Below is a small trained network, with its code and all its weights. Each question gives an input and a class and asks what happens when units are switched off, that is, made to give their printed mean instead of their output.

import numpy as np


def w(rows, s, z=0):
    codes = np.array(rows[::2]) - 128.0
    scale = np.full(codes.shape[1], s)
    scale[-1] = z or s
    return codes * scale


def f(y):
    return np.maximum(y, 0)


def log_softmax(a):
    a = a - a.max(-1, keepdims=True)
    return a - np.log(np.exp(a).sum(-1, keepdims=True))


def net(x, mask):
    res = np.array(x, float).reshape(1, 5) / 4 @ E
    y = f(res @ A[0][:, :-1].T + A[0][:, -1])
    res = res + np.where(mask, y, B[0][:, -1]) @ B[0][:, :-1]
    return log_softmax(res[-1] @ U[:, :-1].T + U[:, -1])


A, B = {}, {}
E = w([
[87,144,168,3,176,152,83],'x0',
[136,158,125,108,131,110,128],'x1',
[111,150,77,113,126,156,124],'x2',
[98,182,171,160,132,211,180],'x3',
[43,104,124,90,110,54,194],'x4',
],0.012)
A[0] = w([
[169,118,178,156,130,124,66,52],'neuron 1',
[188,121,23,226,67,51,175,45],'neuron 2',
[254,201,102,114,171,159,78,55],'neuron 3',
[72,100,63,73,133,49,223,3],'neuron 4',
[139,170,54,140,171,151,96,99],'neuron 5',
[197,5,80,110,110,40,84,172],'neuron 6',
[78,150,160,119,152,77,192,226],'neuron 7',
[146,90,46,60,115,111,100,97],'neuron 8',
[110,97,129,27,159,123,85,97],'neuron 9',
],0.0097,0.0048)
B[0] = w([
[154,49,60,101,126,105,114,162],'neuron 1',
[61,145,178,186,225,89,82,250],'neuron 2',
[176,33,121,100,134,155,113,217],'neuron 3',
[187,11,136,67,97,119,66,206],'neuron 4',
[116,51,37,153,151,111,139,169],'neuron 5',
[129,198,134,79,93,176,225,246],'neuron 6',
[173,86,51,216,75,159,153,206],'neuron 7',
[156,171,176,87,108,149,250,183],'neuron 8',
[2,166,145,213,171,90,88,199],'neuron 9',
],0.0076,0.012)
U = w([
[144,2,112,104,102,124,98,6],'0',
[111,151,128,118,137,136,146,253],'1',
[41,169,182,134,220,83,79,5],'2',
[132,159,133,118,101,136,132,254],'3',
[147,215,172,104,86,206,237,67],'4',
],0.0087,0.0062)

Each question gives the input, the list of numbers given to net, and the class t.
The units are the neurons (one row each of A and B). Each row of codes is followed by its name. A weight is (code - 128) times the scale printed after its matrix; where a second scale follows, it is the last column's (A, B and U).
mask holds one flag per neuron, in row order. A switched-off neuron (its flag False) gives its mean, the last column of its row in B, instead of its output. The means were averaged over made-up inputs and are rounded, as every weight is.
A unit's drop is (log p(t) with every unit on - log p(t) with that unit switched off) / (log p(t) with every unit on - log p(t) with every unit switched off).
The circuit of an input: a set's keep is (log p(t) with only the set's units on - log p(t) with every unit switched off) / (log p(t) with every unit on - log p(t) with every unit switched off). Starting from all 9 units, units are removed one at a time, each time the one whose removal leaves the highest keep (on an exact tie, the one counted first), for as long as the keep stays at least 0.8.
units of the circuit, in order: the units of the circuit, biggest drop first
unit that matters most: the unit with the biggest drop
top k neurons: the k neurons with the biggest drops, biggest first
drop of u: that unit's drop, to one decimal
input [-6,-3,-4,-3,-2], class 2: units of the circuit, in order => (neuron 2)
input [-1,4,-6,5,-7], class 0: top 2 neurons => (neuron 3; neuron 6)
input [7,-8,-4,-7,7], class 3: top 3 neurons => (neuron 6; neuron 9; neuron 8)
input [-6,1,5,-1,-7], class 0: top 2 neurons => (neuron 3; neuron 5)
input [3,5,4,7,8], class 0: top 3 neurons => (neuron 4; neuron 6; neuron 7)
input [7,2,-7,-7,6], class 1: top 3 neurons => (neuron 9; neuron 6; neuron 2)
input [-5,4,5,8,-8], class 0: units of the circuit, in order => (neuron 3; neuron 6)
input [-8,1,3,-4,6], class 2: top 2 neurons => (neuron 2; neuron 3)
input [1,2,3,-7,-4], class 4: top 2 neurons => (neuron 6; neuron 8)
input [8,-4,7,2,0], class 2: top 2 neurons => (neuron 9; neuron 6)
input [-7,7,0,3,0], class 2: top 2 neurons => (neuron 2; neuron 6)
input [-4,-8,-5,-8,7], class 3: top 2 neurons => (neuron 6; neuron 4)
input [-2,-5,-2,-6,-5], class 4: top 2 neurons => (neuron 6; neuron 4)
input [-1,-1,-1,-6,5], class 4: units of the circuit, in order => (neuron 6)
input [-8,-7,-8,-6,2], class 1: units of the circuit, in order => (neuron 6; neuron 2)
input [-5,-8,8,-7,2], class 1: top 2 neurons => (neuron 2; neuron 6)
input [5,4,-2,-8,-1], class 4: units of the circuit, in order => (neuron 6; neuron 8)
input [-7,7,-4,-7,0], class 2: drop of neuron 2 => 2.1
input [-2,3,3,-6,4], class 4: drop of neuron 6 => 0.8
input [7,5,4,-8,-5], class 4: unit that matters most => neuron 8
input [-7,-3,1,-2,-4], class 2: drop of neuron 2 => 1.0
